Below are the code and all the weights of a small trained network. Each question names an input and a class and asks about switching units off, where a switched-off unit gives its printed mean instead of its output.

import numpy as np


def w(rows, s, z=0):
    codes = np.array(rows[::2]) - 128.0
    scale = np.full(codes.shape[1], s)
    scale[-1] = z or s
    return codes * scale


def f(y):
    return y / 2 * (1 + np.tanh(0.7978845608 * (y + 0.044715 * y**3)))


def log_softmax(a):
    a = a - a.max(-1, keepdims=True)
    return a - np.log(np.exp(a).sum(-1, keepdims=True))


def net(x, mask):
    res = np.array(x, float).reshape(1, 3) / 4 @ E
    y = f(res @ A[0][:, :-1].T + A[0][:, -1])
    res = res + np.where(mask, y, B[0][:, -1]) @ B[0][:, :-1]
    return log_softmax(res[-1] @ U[:, :-1].T + U[:, -1])


A, B = {}, {}
E = w([
[175,118,86],'x0',
[160,91,244],'x1',
[32,80,103],'x2',
],0.011)
A[0] = w([
[125,106,140,146],'neuron 0',
[35,145,113,233],'neuron 1',
[85,139,186,85],'neuron 2',
[132,162,57,191],'neuron 3',
[113,134,35,247],'neuron 4',
[135,143,190,245],'neuron 5',
[38,112,36,125],'neuron 6',
[59,167,229,117],'neuron 7',
[203,195,100,121],'neuron 8',
[166,19,172,253],'neuron 9',
[4,134,208,208],'neuron 10',
[132,124,76,159],'neuron 11',
[215,241,153,153],'neuron 12',
[229,178,30,143],'neuron 13',
[200,90,166,98],'neuron 14',
[144,179,194,222],'neuron 15',
],0.013,0.003)
B[0] = w([
[113,113,130,138],'neuron 0',
[66,142,91,224],'neuron 1',
[146,108,77,166],'neuron 2',
[112,180,78,208],'neuron 3',
[77,208,101,238],'neuron 4',
[159,69,140,193],'neuron 5',
[17,188,152,255],'neuron 6',
[181,80,42,208],'neuron 7',
[188,160,95,208],'neuron 8',
[61,48,171,217],'neuron 9',
[114,71,2,251],'neuron 10',
[116,161,101,171],'neuron 11',
[244,162,191,245],'neuron 12',
[189,175,45,253],'neuron 13',
[129,122,216,186],'neuron 14',
[184,96,139,193],'neuron 15',
],0.024,0.0093)
U = w([
[121,79,83,44],'0',
[193,156,227,1],'1',
[1,226,133,147],'2',
[165,226,112,125],'3',
[81,102,206,251],'4',
],0.0099,0.0011)

Each question gives the input, the list of numbers given to net, and the class t.
The units are the neurons (one row each of A and B). Each row of codes is followed by its name. A weight is (code - 128) times the scale printed after its matrix; where a second scale follows, it is the last column's (A, B and U).
mask holds one flag per neuron, in row order. A switched-off neuron (its flag False) gives its mean, the last column of its row in B, instead of its output. The means were averaged over made-up inputs and are rounded, as every weight is.
A unit's drop is (log p(t) with every unit on - log p(t) with that unit switched off) / (log p(t) with every unit on - log p(t) with every unit switched off).
The circuit of an input: a set's keep is (log p(t) with only the set's units on - log p(t) with every unit switched off) / (log p(t) with every unit on - log p(t) with every unit switched off). Starting from the 12 units with the biggest drops (on a tie, the unit counted first), units are removed one at a time, each time the one whose removal leaves the highest keep (on an exact tie, the one counted first), for as long as the keep stays at least 0.8.
circuit, biggest first: the units of the circuit, biggest drop first
k most important neurons: the k neurons with the biggest drops, biggest first
drop of u: that unit's drop, to one decimal
input [-7,-1,2], class 0: circuit, biggest first -> neuron 10
input [0,-1,-7], class 1: circuit, biggest first -> neuron 12; neuron 10
input [5,7,5], class 4: circuit, biggest first -> neuron 9; neuron 13
input [-6,0,6], class 0: 2 most important neurons -> neuron 10; neuron 7
input [0,4,0], class 0: 3 most important neurons -> neuron 6; neuron 12; neuron 7
input [0,3,8], class 0: 3 most important neurons -> neuron 10; neuron 4; neuron 7
input [8,5,1], class 4: 2 most important neurons -> neuron 9; neuron 12
input [7,3,5], class 2: 3 most important neurons -> neuron 12; neuron 15; neuron 5
input [-4,7,-4], class 1: 2 most important neurons -> neuron 14; neuron 12
input [-5,0,-3], class 1: drop of neuron 10 -> 0.2
input [-3,6,-2], class 0: drop of neuron 7 -> 0.5
input [-1,-2,0], class 2: drop of neuron 12 -> 0.1
